Below is a small trained network, with its code and all its weights. Each question gives an input and a target symbol and asks what happens when units are switched off, that is, made to give their printed mean instead of their output.

import numpy as np


def w(rows, s, z=0):
    codes = np.array(rows[::2]) - 128.0
    scale = np.full(codes.shape[1], s)
    scale[-1] = z or s
    return codes * scale


def f(y):
    return np.maximum(y, 0)


def softmax(a):
    e = np.exp(a - a.max(-1, keepdims=True))
    return e / e.sum(-1, keepdims=True)


def log_softmax(a):
    a = a - a.max(-1, keepdims=True)
    return a - np.log(np.exp(a).sum(-1, keepdims=True))


def net(x, mask):
    ids = ['ΓΔΛΠβεζημξστψ'.index(c) for c in x.split()]
    T = len(ids)
    res = E[ids] + P[:T]
    r = res
    for j in range(3):
        rows = slice(2 * j, 2 * j + 2)
        q, k, v = (r @ M[0][rows].T for M in (Q, K, V))
        z = softmax(np.where(np.tri(T) > 0, q @ k.T / 2**0.5, -1e9)) @ v
        o = O[0][rows]
        res = res + np.where(mask[j], z, o[:, -1]) @ o[:, :-1]
    y = f(res @ A[0][:, :-1].T + A[0][:, -1])
    res = res + np.where(mask[3:7], y, B[0][:, -1]) @ B[0][:, :-1]
    return log_softmax(res[-1] @ U[:, :-1].T + U[:, -1])


Q, K, V, O, A, B = {}, {}, {}, {}, {}, {}
E = w([
[182,174,45,66,78],'Γ',
[58,125,31,33,202],'Δ',
[86,79,189,190,86],'Λ',
[114,97,116,81,122],'Π',
[63,182,177,32,186],'β',
[68,163,154,145,79],'ε',
[45,64,130,114,5],'ζ',
[142,95,196,199,176],'η',
[86,3,51,133,94],'μ',
[213,58,147,138,233],'ξ',
[47,185,89,33,125],'σ',
[188,39,199,157,63],'τ',
[168,145,30,229,44],'ψ',
],0.018)
P = w([
[188,190,121,83,117],'0',
[87,68,102,63,147],'1',
[189,178,128,101,109],'2',
[97,43,105,65,146],'3',
[194,168,132,113,94],'4',
[96,33,113,82,134],'5',
[199,158,131,127,80],'6',
[97,29,127,105,127],'7',
[206,146,135,141,70],'8',
[106,17,140,124,119],'9',
[214,134,133,159,57],'10',
[94,6,132,139,107],'11',
[193,165,135,122,77],'12',
],0.016)
Q[0] = w([
[146,200,138,181,182],'h0',
[166,104,155,100,179],'h0',
[132,249,122,154,90],'h1',
[60,99,97,100,141],'h1',
[139,178,125,141,81],'h2',
[143,190,101,137,160],'h2',
],0.016)
K[0] = w([
[111,161,91,98,180],'h0',
[198,65,138,82,176],'h0',
[71,212,148,7,138],'h1',
[145,99,124,156,147],'h1',
[134,204,90,123,108],'h2',
[124,178,77,89,202],'h2',
],0.014)
V[0] = w([
[97,159,113,167,93],'h0',
[138,90,118,117,122],'h0',
[89,180,254,28,86],'h1',
[131,96,186,148,200],'h1',
[198,88,156,112,165],'h2',
[176,147,183,168,86],'h2',
],0.013)
O[0] = w([
[103,158,178,110,36,53],'h0',
[146,133,105,95,149,239],'h0',
[130,155,200,41,186,154],'h1',
[85,170,57,99,254,106],'h1',
[188,51,154,175,107,255],'h2',
[149,144,198,65,134,245],'h2',
],0.0093,0.0068)
A[0] = w([
[173,255,217,227,147,140],'n0',
[248,209,90,108,102,47],'n1',
[179,62,141,166,169,1],'n2',
[235,246,189,212,191,29],'n3',
],0.0087,0.0039)
B[0] = w([
[123,250,113,177,139,175],'n0',
[46,96,166,146,191,186],'n1',
[96,146,114,95,103,248],'n2',
[146,140,149,235,120,182],'n3',
],0.02,0.013)
U = w([
[152,168,143,122,149,144],'Γ',
[160,165,108,187,110,60],'Δ',
[140,93,217,165,118,19],'Λ',
[217,186,120,121,86,205],'Π',
[96,203,112,125,87,113],'β',
[163,177,147,77,49,145],'ε',
[36,156,145,109,105,128],'ζ',
[5,109,157,151,158,17],'η',
[76,75,130,212,143,1],'μ',
[78,163,78,152,127,172],'ξ',
[36,158,119,160,122,108],'σ',
[136,35,187,100,158,157],'τ',
[253,139,91,151,64,250],'ψ',
],0.011,0.0089)

Each question gives the input, a string of symbols that net reads in full, and the target symbol t.
The units are the heads (2 rows each of Q, K, V and O) and the neurons (one row each of A and B). Each row of codes is followed by its name. A weight is (code - 128) times the scale printed after its matrix; where a second scale follows, it is the last column's (O, A, B and U).
mask holds one flag per unit, heads first, then neurons. A switched-off unit (its flag False) gives its mean, the last column of its rows in O or B, instead of its output. The means were averaged over made-up inputs and are rounded, as every weight is.
A unit's drop is (log p(t) with every unit on - log p(t) with that unit switched off) / (log p(t) with every unit on - log p(t) with every unit switched off).
The circuit of an input: a set's keep is (log p(t) with only the set's units on - log p(t) with every unit switched off) / (log p(t) with every unit on - log p(t) with every unit switched off). Starting from all 7 units, units are removed one at a time, each time the one whose removal leaves the highest keep (on an exact tie, the one counted first), for as long as the keep stays at least 0.8.
circuit, biggest first: the units of the circuit, biggest drop first
unit that matters most: the unit with the biggest drop
top k neurons: the k neurons with the biggest drops, biggest first
which heads matter: for each layer, one digit per head in row order, 1 if its drop is at least 0.15 and else 0, layers parted by /
input Π ξ ξ Γ ζ ζ μ ζ τ ε, target τ: circuit, biggest first	[n0 n2]
input ζ ζ τ τ ζ ψ, target ψ: which heads matter	010
input ε β ζ ψ μ, target ψ: circuit, biggest first	[h1]
input ζ Λ Γ ξ ξ τ τ Δ τ, target Λ: circuit, biggest first	[n1 h2 n3]
input β ζ τ ψ τ ζ, target ψ: circuit, biggest first	[h1 n1]
input μ ψ μ τ τ τ ζ τ τ τ ζ Λ, target τ: circuit, biggest first	[n0 h2]
input τ ζ Λ, target Π: circuit, biggest first	[n0 n1 h1]
input Γ τ ζ σ, target τ: which heads matter	000
input Γ τ τ τ τ σ, target τ: top 2 neurons	[n0 n2]
input Γ σ Π ζ σ η μ τ Δ, target ξ: circuit, biggest first	[h2 h1]
input Γ η η τ η τ τ τ ξ ξ τ Γ, target τ: which heads matter	001
input τ τ τ Π, target τ: which heads matter	000
input τ μ μ Γ ζ Δ ε, target β: which heads matter	101
input τ τ Λ ξ Δ Δ, target ξ: unit that matters most	h1
input μ τ ζ Γ ξ Λ σ, target ζ: circuit, biggest first	[n1 h1]
input ζ τ Π Λ, target τ: circuit, biggest first	[n0 n3]
input μ τ μ ζ ξ ζ ζ τ η Δ, target τ: circuit, biggest first	[n0 h2]
input ζ τ Γ Γ, target τ: circuit, biggest first	[n0 n2]
input ψ τ ξ Γ ζ, target ε: which heads matter	101
input σ β η β τ τ η ε ξ, target μ: unit that matters most	n3
input β η τ ξ ζ Π ζ ξ Δ ζ, target ξ: circuit, biggest first	[h1 n1]
input ζ τ Δ Δ τ τ ζ ψ τ ξ ξ, target μ: top 2 neurons	[n1 n3]
input ζ ζ η Π Γ μ, target μ: which heads matter	011
